Here is a tiny trained network, its code and every weight. The questions are about switching its units off for an input and a class, where a switched-off unit gives its printed mean instead of its output.

import numpy as np


def w(rows, s, z=0):
    codes = np.array(rows[::2]) - 128.0
    scale = np.full(codes.shape[1], s)
    scale[-1] = z or s
    return codes * scale


def f(y):
    return y / 2 * (1 + np.tanh(0.7978845608 * (y + 0.044715 * y**3)))


def log_softmax(a):
    a = a - a.max(-1, keepdims=True)
    return a - np.log(np.exp(a).sum(-1, keepdims=True))


def net(x, mask):
    res = np.array(x, float).reshape(1, 4) / 4 @ E
    y = f(res @ A[0][:, :-1].T + A[0][:, -1])
    res = res + np.where(mask, y, B[0][:, -1]) @ B[0][:, :-1]
    return log_softmax(res[-1] @ U[:, :-1].T + U[:, -1])


A, B = {}, {}
E = w([
[219,180,152,136,238,60,38,92,94,195,65,103],'x0',
[148,136,159,209,108,220,2,236,145,139,102,224],'x1',
[126,199,184,46,180,217,46,101,137,94,203,101],'x2',
[125,246,83,234,53,157,133,136,41,117,133,11],'x3',
],0.0086)
A[0] = w([
[140,67,189,167,118,164,36,218,164,142,118,199,86],'N0',
[110,151,42,95,113,90,133,106,61,102,149,36,88],'N1',
[160,140,176,110,211,98,108,128,117,146,76,109,86],'N2',
[131,56,144,96,169,129,121,84,206,115,93,155,38],'N3',
[148,41,2,198,76,5,184,162,137,182,59,185,65],'N4',
[102,79,148,56,161,86,182,21,129,144,147,127,111],'N5',
[162,125,126,116,147,80,173,79,172,97,177,78,59],'N6',
[118,202,163,104,152,146,88,93,108,34,250,69,84],'N7',
[170,197,148,132,191,62,64,57,111,201,55,82,67],'N8',
[106,221,131,46,147,135,83,115,155,67,167,174,2],'N9',
[156,214,104,192,74,197,106,168,63,138,106,142,76],'N10',
[140,141,152,15,155,206,89,110,166,132,168,133,192],'N11',
[51,44,116,88,54,163,150,131,143,27,189,167,37],'N12',
[213,141,170,136,211,85,75,95,126,231,120,165,93],'N13',
[74,130,180,114,49,189,155,108,189,90,164,139,107],'N14',
[105,4,198,38,195,110,111,137,226,142,101,234,82],'N15',
],0.0083,0.0072)
B[0] = w([
[155,98,216,86,153,127,82,45,235,184,213,192,208],'N0',
[21,135,175,93,83,187,76,62,174,178,149,116,173],'N1',
[97,77,53,162,219,150,195,141,143,114,89,157,170],'N2',
[87,208,132,206,142,208,153,93,87,124,89,77,169],'N3',
[224,139,175,132,140,28,137,79,54,89,72,156,238],'N4',
[142,87,176,88,105,167,38,65,208,198,177,184,210],'N5',
[82,176,172,98,139,158,103,105,208,209,177,184,162],'N6',
[200,152,147,123,135,76,127,110,65,84,49,171,184],'N7',
[121,80,89,217,191,157,146,197,152,118,156,117,202],'N8',
[145,248,136,180,155,62,184,74,118,104,99,204,157],'N9',
[66,166,156,91,65,215,92,73,165,134,141,85,179],'N10',
[217,114,147,98,150,49,83,125,92,64,80,140,214],'N11',
[92,88,18,204,198,70,246,186,157,109,185,138,205],'N12',
[93,78,55,191,153,127,199,225,136,97,187,139,200],'N13',
[134,79,56,154,151,115,216,167,165,83,157,124,184],'N14',
[46,211,184,142,62,200,88,123,102,90,83,2,250],'N15',
],0.0089,0.016)
U = w([
[116,72,37,170,168,141,191,170,176,100,167,141,109],'0',
[81,183,157,140,103,185,126,109,140,116,108,19,106],'1',
[139,101,180,99,133,156,102,94,220,204,189,210,98],'2',
[224,137,160,133,145,80,151,108,98,76,56,195,73],'3',
[188,6,129,67,114,126,99,161,129,95,122,76,254],'4',
],0.012,0.021)

Each question gives the input, the list of numbers given to net, and the class t.
The units are the neurons (one row each of A and B). Each row of codes is followed by its name. A weight is (code - 128) times the scale printed after its matrix; where a second scale follows, it is the last column's (A, B and U).
mask holds one flag per neuron, in row order. A switched-off neuron (its flag False) gives its mean, the last column of its row in B, instead of its output. The means were averaged over made-up inputs and are rounded, as every weight is.
A unit's drop is (log p(t) with every unit on - log p(t) with that unit switched off) / (log p(t) with every unit on - log p(t) with every unit switched off).
The circuit of an input: a set's keep is (log p(t) with only the set's units on - log p(t) with every unit switched off) / (log p(t) with every unit on - log p(t) with every unit switched off). Starting from the 12 units with the biggest drops (on a tie, the unit counted first), units are removed one at a time, each time the one whose removal leaves the highest keep (on an exact tie, the one counted first), for as long as the keep stays at least 0.8.
units of the circuit, in order: the units of the circuit, biggest drop first
top k neurons: the k neurons with the biggest drops, biggest first
drop of u: that unit's drop, to one decimal
input [-4,-2,-5,5], class 1: units of the circuit, in order => (N1)
input [3,4,1,1], class 2: top 4 neurons => (N12; N15; N0; N14)
input [8,-4,1,-8], class 0: top 2 neurons => (N13; N2)
input [-3,-8,-8,6], class 2: units of the circuit, in order => (N1; N15)
input [-4,-7,-3,-5], class 2: top 2 neurons => (N5; N6)
input [7,6,7,5], class 0: top 2 neurons => (N13; N8)
input [-4,1,3,-1], class 0: top 2 neurons => (N4; N12)
input [7,-1,7,5], class 0: top 4 neurons => (N8; N4; N13; N2)
input [-5,1,-6,7], class 1: top 2 neurons => (N10; N11)
input [7,-2,8,3], class 3: top 3 neurons => (N7; N11; N12)
input [5,6,7,2], class 3: top 3 neurons => (N7; N11; N5)
input [-6,-6,6,-5], class 0: top 2 neurons => (N12; N14)
input [4,8,-3,7], class 2: top 2 neurons => (N15; N0)
input [5,3,2,-2], class 0: units of the circuit, in order => (N13)
input [3,-2,6,-4], class 3: drop of N11 => 0.7
input [-4,3,-2,-8], class 1: drop of N8 => 0.0
input [-3,-4,2,-2], class 2: drop of N13 => 0.9
